Below are the code and all the weights of a small trained network. Each question names an input and a class and asks about switching units off, where a switched-off unit gives its printed mean instead of its output.

import numpy as np


def w(rows, s, z=0):
    codes = np.array(rows[::2]) - 128.0
    scale = np.full(codes.shape[1], s)
    scale[-1] = z or s
    return codes * scale


def f(y):
    return y / 2 * (1 + np.tanh(0.7978845608 * (y + 0.044715 * y**3)))


def log_softmax(a):
    a = a - a.max(-1, keepdims=True)
    return a - np.log(np.exp(a).sum(-1, keepdims=True))


def net(x, mask):
    res = np.array(x, float).reshape(1, 7) / 4 @ E
    y = f(res @ A[0][:, :-1].T + A[0][:, -1])
    res = res + np.where(mask, y, B[0][:, -1]) @ B[0][:, :-1]
    return log_softmax(res[-1] @ U[:, :-1].T + U[:, -1])


A, B = {}, {}
E = w([
[121,180,197,154,130],'x0',
[102,137,96,117,218],'x1',
[253,125,159,189,144],'x2',
[124,112,132,150,171],'x3',
[132,40,146,98,201],'x4',
[106,112,161,84,83],'x5',
[71,101,178,199,125],'x6',
],0.012)
A[0] = w([
[72,51,203,105,184,252],'n1',
[154,165,188,143,97,179],'n2',
[122,141,200,115,179,196],'n3',
[173,198,179,89,111,128],'n4',
[56,39,107,56,51,152],'n5',
[133,248,147,172,94,170],'n6',
[149,102,124,102,150,130],'n7',
[112,61,146,129,193,208],'n8',
[184,55,138,34,100,172],'n9',
[151,189,48,197,136,215],'n10',
[184,138,161,65,142,178],'n11',
[130,121,150,29,146,161],'n12',
[62,103,103,162,120,178],'n13',
[95,142,86,62,181,191],'n14',
[168,140,179,58,143,195],'n15',
[233,126,119,191,93,161],'n16',
],0.012,0.0048)
B[0] = w([
[66,109,202,107,133,243],'n1',
[113,126,141,181,120,204],'n2',
[129,148,203,107,113,186],'n3',
[195,180,110,143,74,191],'n4',
[27,65,36,125,114,248],'n5',
[151,141,109,139,167,241],'n6',
[144,96,156,148,83,154],'n7',
[121,119,196,117,139,211],'n8',
[161,77,129,78,66,220],'n9',
[150,123,96,160,254,217],'n10',
[214,120,97,88,103,184],'n11',
[148,128,70,31,86,195],'n12',
[64,147,138,109,170,180],'n13',
[112,158,123,67,134,221],'n14',
[244,136,137,77,66,183],'n15',
[140,51,75,227,137,241],'n16',
],0.008,0.012)
U = w([
[95,91,218,149,161,201],'0',
[148,50,80,233,143,138],'1',
[33,79,86,123,98,164],'2',
[106,249,81,112,242,172],'3',
[173,187,118,184,71,12],'4',
[145,78,128,83,64,7],'5',
],0.013,0.0015)

Each question gives the input, the list of numbers given to net, and the class t.
The units are the neurons (one row each of A and B). Each row of codes is followed by its name. A weight is (code - 128) times the scale printed after its matrix; where a second scale follows, it is the last column's (A, B and U).
mask holds one flag per neuron, in row order. A switched-off neuron (its flag False) gives its mean, the last column of its row in B, instead of its output. The means were averaged over made-up inputs and are rounded, as every weight is.
A unit's drop is (log p(t) with every unit on - log p(t) with that unit switched off) / (log p(t) with every unit on - log p(t) with every unit switched off).
The circuit of an input: a set's keep is (log p(t) with only the set's units on - log p(t) with every unit switched off) / (log p(t) with every unit on - log p(t) with every unit switched off). Starting from the 12 units with the biggest drops (on a tie, the unit counted first), units are removed one at a time, each time the one whose removal leaves the highest keep (on an exact tie, the one counted first), for as long as the keep stays at least 0.8.
units of the circuit, in order: the units of the circuit, biggest drop first
unit that matters most: the unit with the biggest drop
top k neurons: the k neurons with the biggest drops, biggest first
drop of u: that unit's drop, to one decimal
input [-8,-3,-3,6,8,-6,-4], class 5: unit that matters most -> n9
input [6,0,6,-7,5,-3,-3], class 4: units of the circuit, in order -> n5, n4
input [7,1,1,2,5,6,-1], class 5: top 2 neurons -> n15, n12
input [3,4,-7,1,0,-4,6], class 0: units of the circuit, in order -> n1, n12, n5
input [8,-8,-4,-7,1,-7,4], class 4: units of the circuit, in order -> n1, n5
input [-7,8,2,3,4,-8,2], class 0: units of the circuit, in order -> n8, n1
input [-4,2,2,-8,-7,8,-1], class 4: units of the circuit, in order -> n4, n1
input [-7,-8,-2,-2,0,-7,-1], class 1: top 4 neurons -> n1, n14, n12, n16
input [-1,5,3,-2,-1,-2,5], class 0: units of the circuit, in order -> n5, n16
input [1,-8,-2,-3,-4,6,-2], class 4: top 4 neurons -> n4, n1, n2, n6
input [5,-2,-5,-2,-4,-3,8], class 0: top 4 neurons -> n5, n14, n12, n10
input [3,-3,-7,6,7,2,-6], class 5: top 4 neurons -> n15, n9, n12, n16
input [7,-2,3,6,3,7,-2], class 5: top 3 neurons -> n15, n11, n10
input [1,6,3,7,-8,-8,8], class 3: units of the circuit, in order -> n10
input [-5,-1,5,-4,-5,4,-7], class 1: top 4 neurons -> n16, n10, n14, n3
input [4,-8,3,-4,1,0,-7], class 4: top 2 neurons -> n4, n5
input [6,-1,5,-2,7,-5,3], class 0: drop of n3 -> 0.1
input [-2,-8,1,-1,0,7,4], class 2: drop of n5 -> 0.5
input [7,-2,5,3,-4,4,4], class 1: drop of n4 -> -0.4
input [8,-3,-6,0,-3,-2,1], class 3: top neuron -> n6
